Here is a tiny trained network, its code and every weight. The questions are about switching its units off for an input and a target symbol, where a switched-off unit gives its printed mean instead of its output.

import numpy as np


def w(rows, s, z=0):
    codes = np.array(rows[::2]) - 128.0
    scale = np.full(codes.shape[1], s)
    scale[-1] = z or s
    return codes * scale


def f(y):
    return y / 2 * (1 + np.tanh(0.7978845608 * (y + 0.044715 * y**3)))


def softmax(a):
    e = np.exp(a - a.max(-1, keepdims=True))
    return e / e.sum(-1, keepdims=True)


def log_softmax(a):
    a = a - a.max(-1, keepdims=True)
    return a - np.log(np.exp(a).sum(-1, keepdims=True))


def net(x, mask):
    ids = ['Ξβγεζπφ'.index(c) for c in x.split()]
    T = len(ids)
    res = E[ids] + P[:T]
    q, k, v = (res @ M[0].T for M in (Q, K, V))
    z = softmax(np.where(np.tri(T) > 0, q @ k.T / 3**0.5, -1e9)) @ v
    res = res + np.where(mask[0], z, O[0][:, -1]) @ O[0][:, :-1]
    y = f(res @ A[0][:, :-1].T + A[0][:, -1])
    res = res + np.where(mask[1:9], y, B[0][:, -1]) @ B[0][:, :-1]
    return log_softmax(res[-1] @ U[:, :-1].T + U[:, -1])


Q, K, V, O, A, B = {}, {}, {}, {}, {}, {}
E = w([
[169,120,150,254,174],'Ξ',
[126,109,140,91,132],'β',
[149,126,125,161,76],'γ',
[175,106,147,144,192],'ε',
[65,108,144,234,206],'ζ',
[52,98,140,100,190],'π',
[66,103,123,145,103],'φ',
],0.019)
P = w([
[116,73,252,117,119],'0',
[104,139,209,128,130],'1',
[143,72,106,119,100],'2',
[126,169,187,141,129],'3',
[135,82,77,114,94],'4',
[131,186,171,142,134],'5',
[134,101,68,109,88],'6',
[132,202,157,142,128],'7',
[138,115,64,101,98],'8',
[127,219,141,139,127],'9',
[143,132,58,99,103],'10',
[126,238,122,146,123],'11',
[156,149,57,86,124],'12',
],0.017)
Q[0] = w([
[130,154,149,117,139],'H1',
[115,244,253,137,111],'H1',
[133,71,86,147,105],'H1',
],0.016)
K[0] = w([
[137,68,157,66,73],'H1',
[138,21,253,146,87],'H1',
[157,203,86,98,114],'H1',
],0.013)
V[0] = w([
[206,141,171,190,174],'H1',
[63,110,124,101,209],'H1',
[51,143,116,253,126],'H1',
],0.017)
O[0] = w([
[190,45,140,146,157,171],'H1',
[6,101,66,96,174,174],'H1',
[76,83,147,180,55,248],'H1',
],0.018,0.014)
A[0] = w([
[139,85,124,2,56,2],'N1',
[120,41,67,163,57,170],'N2',
[145,112,105,85,60,104],'N3',
[111,108,252,192,145,109],'N4',
[67,154,225,45,46,151],'N5',
[171,152,194,120,173,90],'N6',
[76,189,137,139,132,211],'N7',
[170,133,170,131,98,214],'N8',
],0.0093,0.0074)
B[0] = w([
[154,164,255,29,164,128],'N1',
[164,144,183,29,171,251],'N2',
[77,161,81,130,169,136],'N3',
[150,179,100,49,41,197],'N4',
[150,123,126,227,174,169],'N5',
[109,191,8,136,65,139],'N6',
[235,138,181,204,150,166],'N7',
[45,185,34,126,94,152],'N8',
],0.008,0.035)
U = w([
[238,115,181,132,169,9],'Ξ',
[184,243,193,66,253,96],'β',
[129,152,72,136,123,103],'γ',
[193,24,43,171,190,146],'ε',
[92,100,127,114,151,57],'ζ',
[69,120,54,150,191,62],'π',
[178,146,231,211,172,252],'φ',
],0.0048,0.0036)

Each question gives the input, a string of symbols that net reads in full, and the target symbol t.
The units are the heads (3 rows each of Q, K, V and O) and the neurons (one row each of A and B). Each row of codes is followed by its name. A weight is (code - 128) times the scale printed after its matrix; where a second scale follows, it is the last column's (O, A, B and U).
mask holds one flag per unit, heads first, then neurons. A switched-off unit (its flag False) gives its mean, the last column of its rows in O or B, instead of its output. The means were averaged over made-up inputs and are rounded, as every weight is.
A unit's drop is (log p(t) with every unit on - log p(t) with that unit switched off) / (log p(t) with every unit on - log p(t) with every unit switched off).
The circuit of an input: a set's keep is (log p(t) with only the set's units on - log p(t) with every unit switched off) / (log p(t) with every unit on - log p(t) with every unit switched off). Starting from all 9 units, units are removed one at a time, each time the one whose removal leaves the highest keep (on an exact tie, the one counted first), for as long as the keep stays at least 0.8.
circuit, biggest first: the units of the circuit, biggest drop first
top k neurons: the k neurons with the biggest drops, biggest first
drop of u: that unit's drop, to one decimal
input Ξ γ ε Ξ φ γ Ξ φ, target Ξ: circuit, biggest first	[H1; N2]
input ζ φ ζ ε φ γ φ β ζ γ γ γ, target ζ: top 2 neurons	[N2; N7]
input γ φ φ ε φ ε, target γ: top 3 neurons	[N2; N6; N8]
input Ξ φ β β φ Ξ φ ζ, target Ξ: circuit, biggest first	[H1; N4]
input ζ φ β φ γ Ξ ε φ φ, target φ: circuit, biggest first	[H1; N4; N5]
input π γ π Ξ π ε φ Ξ φ φ ζ ζ, target π: circuit, biggest first	[H1]
input ζ φ β β, target ζ: circuit, biggest first	[H1; N2]
input φ γ ε, target ε: circuit, biggest first	[H1; N2; N6]
input ε ε β γ ζ ζ, target ε: circuit, biggest first	[H1; N2]
input ε Ξ φ β Ξ φ π ζ Ξ φ, target ε: top 2 neurons	[N2; N4]
input ζ φ γ φ, target ζ: top 3 neurons	[N2; N7; N4]
input ζ ζ π β, target ζ: top 2 neurons	[N2; N7]
input π φ β ζ φ φ φ ζ π π β γ, target π: top 2 neurons	[N2; N4]
input γ Ξ φ Ξ ε φ ζ β π φ γ ζ, target γ: top 2 neurons	[N2; N6]
input π ε ζ Ξ ζ π π ζ Ξ, target ζ: top neuron	[N7]
input ζ π φ φ φ, target φ: top 2 neurons	[N7; N5]
input π β γ, target γ: top 2 neurons	[N8; N2]
input π ζ ζ Ξ Ξ φ φ Ξ, target π: drop of H1	0.9
input γ φ π φ φ Ξ φ φ, target γ: drop of H1	1.5
input φ β φ β ζ ζ ζ β φ π, target φ: drop of N1	0.0
